(in the rows, 128 means zero)
Each row has a class, written after it.
[105  61 128 134 100  96 169 131 141 121 116 143 137  94 133 148 137 113
 128 132 131 138 150 111 132 168 126 134 125 156 102 134 138  88 133 142
 110 112  92 101 131  77 105 127 212 127 130 124  85  61 130 116 105 113
 135 100 115 149  31  97  91 167 140 115 207 113 122 137 146 129 155 119
 138 110 119 105 110 129 201 230 180  99 131 132 134 146 158 104 128 119
 153 160 129 117 121 151 158  99 118 130 152 115 167 172 139 129 166 130]	N
[123 112 146 136 111 131 148 136 145 128 141 117 130 113 152 146 135 173
 133 137 143 151 151 115 116 137 128 117 123 115 101 118 152  92 107 161
 126 124  96 117 139  78 113 158 181 116 125  91 107  86  92 117 125 103
 138  97 113 122  80 125 113 170 136 123 183 108 116 145 143 136 139 122
 131  89 124 141 149 130 202 194 161 113 149 135 120 132 140 102 124 117
 131 136 103 129 117 130 154 115 162 122 125 123 151 128 138 114 129 163]	T
[121 110 104 140 123 110 141 138 128 154 131 141 135  90 129 148 138 124
 152 123 130 106 147 160 198 155 117 131 143 145  96 116 133  81  93 156
 159 129  70 114 131  88 143 144 194 135 142 108 122  92 145 102 107 127
 117 110 117 154 112 103 131 176 141 113 122 118  98 131 119 149 159 114
 135 115 118 121 148 137 194 238 161 129 184 136 125 146 131 121 123  97
 157 142 107 135 126 157 162 119 107 122 146 135 127 167 141 115 160 150]	T
[125 126 136 130 105 125 170 121 143 145 122 134 136  95 129 157 131 108
 127 103 142 120 146 130  58 148 127 138 120 129 118 139 140 102 128 122
 123 115 123 146 145  96 113 118 147 124 134 132 136  89 125 121 104 108
 117 124 129 106  21 159 121 148 139  92 177 106 119 145 150 127 127 112
 131 116 111 140 127 131 186 190 160 106 129 129 123 114 173 107 147 109
 150 150 122 131 116 124 161  88 126 129 127 136 132 130 132 124 140 164]	N
[116 114 156 136  88 129 158 111 145 145 133 145 123  91 143 164 139 116
 128 133 136 138 172 124  60 165  96 146 101 122 125 147 151 125 125  96
 114 124 101 116 143  64  95 134 158 134 124 125 107  49 143 114  85 105
 131 133 109 124  25 135 106 152 142  96 192 133 121 163 137 127 132 113
 161 106  96 143 120 143 211 222 169 103 131 136 134 132 173 102  99 115
 143 134  90 144 108 136 157  68 110 143 155 145 144 158 109 136 135 164]	N
[128 124 144 143 115 109 147 143 118 144 117 158 131 101 162 134 160 135
 128 132 150 130 150 131 175 162 118 132 128 154  86 131 142  87  84 157
 151  99 106 102 138  58 107 139 196 141 123 107 133  93 136 110 110 103
 158 120 127 136  62 126 110 154 142 120 181 122 114 137 119 160 164 103
 129 111  93 145 136 117 202 252 156 109 136 133 116 136 160 114 127 110
 144 160 117 131 117 173 130  94 103 123 111 107 154 139 136 121 157 168]	T
[116 105 134 126 138 114 118 119 140 119 142 129 128 108 160 132 139 121
 142 131 122 139 149 108 230 142 140 120 125 135 121 137 137  92 120 159
 139 120 133  85 150  86 132 159 169 220 121 125 127 126 118  95 135 125
 144 122  91 137  94 119 116 132 148 138 172  97 117 134 107 126 147 137
 125 119 150 125 137  99 183 191 146 124 135 146  89 140 137 119 150 125
 142 135 150 124 123 155 141 127 137 122 120 120 154 144 134  86 117 140]	T
[127 117 101 137 114 123 158 148 133 148 114 132 142 101 177 140 164 146
 135 147 136  66 145 131 219 159 131 140 126 145  96 108 115  90 103 185
 177 110  96 108 135  48 117 141 194 129 137 131 131  75 114  95  76 121
 147  93 134 134  57 112 108 138 133 143 184 123 117 128 106 142 164 111
 142 115  89 120 117 127 205 238 169 126 154 158 111 161 183 113 135  94
 150 141 116  96 129 187 154 103 115 113 127 111 164 137 142 141 146 150]	T
[ 99 117 118 113 130 121 148 119 123 153 130 138 113  15 126 150 137  99
 216 121 136 164 147 119 116 151 107 121 118 159 120 122 130  96 127 117
 100 103 102 239 136  90 104 131 147 125 143 112 113  91 136 118 117 110
 136 118 130 154  21 141 119 162 145 112 208 117 116 133 114 146 146 103
 148 119 108 112 131 157 211 218 171  93 115 128 114 125 177 111 130  82
 136 152 139 134 110 151 181  90 119 133 148 119 134 176 114 127 186 130]	N
[113 105 127 145 119 121 155 106 159 140 138 132 139 105 146 145 147 153
 129 126 139 133 160 134 176 135 122 114 110 148  99 128 141 101 107 162
 134 121  92  95 121  75 107 138 183 134 147 130 111  87 150 109 119 111
 129 119 128 131  74 131 124 154 142 117 173 121 131 141 131 134 119 107
 144 113 130 153 132 130 177 216 164 112 129 150 127 147 157 110 135 113
 105 153 116 132 110 166 163 104 133 139 103 128 163 140 152 130 148 170]	T
[112 118  93 106 104 128 151 127 139 126 133 151 134 109 153 141 139 129
 144 128 139 130 171 130 147 144 120 124 122 129  95 145 146  84 113 153
 151 113  96  98 128  74 114 145 189 137 128 129 141  78 120 123 111 100
 155 122 138 126  19 119 114 158 135 137 193 113 122 134 138 127 144 109
 127 112 120 132 127 120 200 221 176 106 142 141 133 140 146 110 124 105
 136 158 127 137 130 158 137 114 131 129 113 123 155 130 137 134 136 171]	T
[116 132 104 130 124 125 164 129 149 153 127 142 152  96 146 152 140 116
  98 118 123 140 145 128 122 155 119 144 136 147 125 134 133  79 132 138
  87 108  97 113 139  79 100 130 178 126 126 102 127  69 120 125  84  84
 127 121 130 135  11 132 113 171 135 114 229 147 114 141 143 116 150  83
 137 100 113 103 129 136 198 228 190  84 125 132 129 130 165 104 122 106
 148 147 122 130 122 157 175  72 123 144 141 147 149 160 127 117 166 170]	N
[104 112 145 129 109 120 163 108 115 124 114 124 130 127 142 131 145 158
 146 121 138 141 149 126 123 138 126 125  99 137 145 131 128 116 155 125
 100  80 105 109 129 103 102 118 153 129 153 125 132  81  98 129 102 120
 133 126 143 140  18 164 115 138 141 123  44 126 107 139 141 124 131 109
 130 114 125  97 115 135 189 180 180 106 135 137 139 132 184  87 118 123
 162 158 142 137 128 159 165  83 144 131 117 126 158 156 120 117 162 121]	N
